Below is a small trained network, with its code and all its weights. Each question gives an input and a class and asks what happens when units are switched off, that is, made to give their printed mean instead of their output.

import numpy as np


def w(rows, s, z=0):
    codes = np.array(rows[::2]) - 128.0
    scale = np.full(codes.shape[1], s)
    scale[-1] = z or s
    return codes * scale


def f(y):
    return y / 2 * (1 + np.tanh(0.7978845608 * (y + 0.044715 * y**3)))


def log_softmax(a):
    a = a - a.max(-1, keepdims=True)
    return a - np.log(np.exp(a).sum(-1, keepdims=True))


def net(x, mask):
    res = np.array(x, float).reshape(1, 4) / 4 @ E
    y = f(res @ A[0][:, :-1].T + A[0][:, -1])
    res = res + np.where(mask, y, B[0][:, -1]) @ B[0][:, :-1]
    return log_softmax(res[-1] @ U[:, :-1].T + U[:, -1])


A, B = {}, {}
E = w([
[123,131,126],'x0',
[217,18,83],'x1',
[51,84,254],'x2',
[9,100,87],'x3',
],0.008)
A[0] = w([
[86,186,179,111],'n1',
[71,98,92,185],'n2',
[88,172,135,237],'n3',
[64,249,73,94],'n4',
[139,145,140,3],'n5',
[51,105,93,64],'n6',
[156,187,162,120],'n7',
[65,92,74,115],'n8',
[144,152,129,190],'n9',
[137,179,67,45],'n10',
[102,102,193,62],'n11',
[113,123,170,40],'n12',
[118,108,221,61],'n13',
[140,76,123,88],'n14',
[203,141,200,142],'n15',
[88,178,153,64],'n16',
[113,111,174,39],'n17',
[108,22,81,235],'n18',
],0.013,0.0031)
B[0] = w([
[124,94,195,229],'n1',
[148,183,167,195],'n2',
[74,110,166,217],'n3',
[214,64,136,255],'n4',
[171,133,119,114],'n5',
[242,195,164,195],'n6',
[188,138,155,172],'n7',
[252,236,153,191],'n8',
[146,139,130,155],'n9',
[249,100,30,177],'n10',
[185,123,25,189],'n11',
[182,118,87,148],'n12',
[167,117,17,203],'n13',
[183,89,149,153],'n14',
[244,211,226,212],'n15',
[196,88,139,193],'n16',
[169,125,73,152],'n17',
[168,69,182,234],'n18',
],0.017,0.0072)
U = w([
[124,88,176,255],'0',
[133,158,181,91],'1',
[127,15,204,32],'2',
[130,96,81,126],'3',
[81,111,184,159],'4',
[11,140,118,88],'5',
[39,114,117,77],'6',
],0.011,0.0091)

Each question gives the input, the list of numbers given to net, and the class t.
The units are the neurons (one row each of A and B). Each row of codes is followed by its name. A weight is (code - 128) times the scale printed after its matrix; where a second scale follows, it is the last column's (A, B and U).
mask holds one flag per neuron, in row order. A switched-off neuron (its flag False) gives its mean, the last column of its row in B, instead of its output. The means were averaged over made-up inputs and are rounded, as every weight is.
A unit's drop is (log p(t) with every unit on - log p(t) with that unit switched off) / (log p(t) with every unit on - log p(t) with every unit switched off).
The circuit of an input: a set's keep is (log p(t) with only the set's units on - log p(t) with every unit switched off) / (log p(t) with every unit on - log p(t) with every unit switched off). Starting from the 12 units with the biggest drops (on a tie, the unit counted first), units are removed one at a time, each time the one whose removal leaves the highest keep (on an exact tie, the one counted first), for as long as the keep stays at least 0.8.
circuit, biggest first: the units of the circuit, biggest drop first
unit that matters most: the unit with the biggest drop
top k neurons: the k neurons with the biggest drops, biggest first
drop when u is switched off: that unit's drop, to one decimal
input [3,5,-1,8], class 1: unit that matters most => n8
input [6,6,-7,-8], class 1: top 3 neurons => [n15, n4, n13]
input [5,-1,6,-3], class 3: circuit, biggest first => [n13, n11]
input [4,0,5,-3], class 3: top 3 neurons => [n13, n11, n18]
input [2,-3,8,-4], class 3: top 2 neurons => [n13, n11]
input [-5,-3,-6,3], class 3: top 4 neurons => [n10, n15, n1, n18]
input [3,-7,4,3], class 2: top 2 neurons => [n1, n4]
input [-1,-4,-3,3], class 2: top 2 neurons => [n4, n15]
input [3,-1,2,8], class 1: top 3 neurons => [n8, n6, n2]
input [-2,-8,-8,5], class 2: top 2 neurons => [n4, n3]
input [6,6,-7,8], class 1: top 2 neurons => [n8, n2]
input [-7,1,4,8], class 1: top 2 neurons => [n8, n6]
input [-5,-6,-1,-3], class 2: circuit, biggest first => [n4, n8, n1]
input [-3,-5,4,0], class 2: unit that matters most => n1
input [-3,2,8,-6], class 3: drop when n4 is switched off => 0.0
input [-6,-5,-8,-1], class 3: drop when n18 is switched off => 0.1
input [-2,-3,-1,-3], class 4: drop when n4 is switched off => 0.1
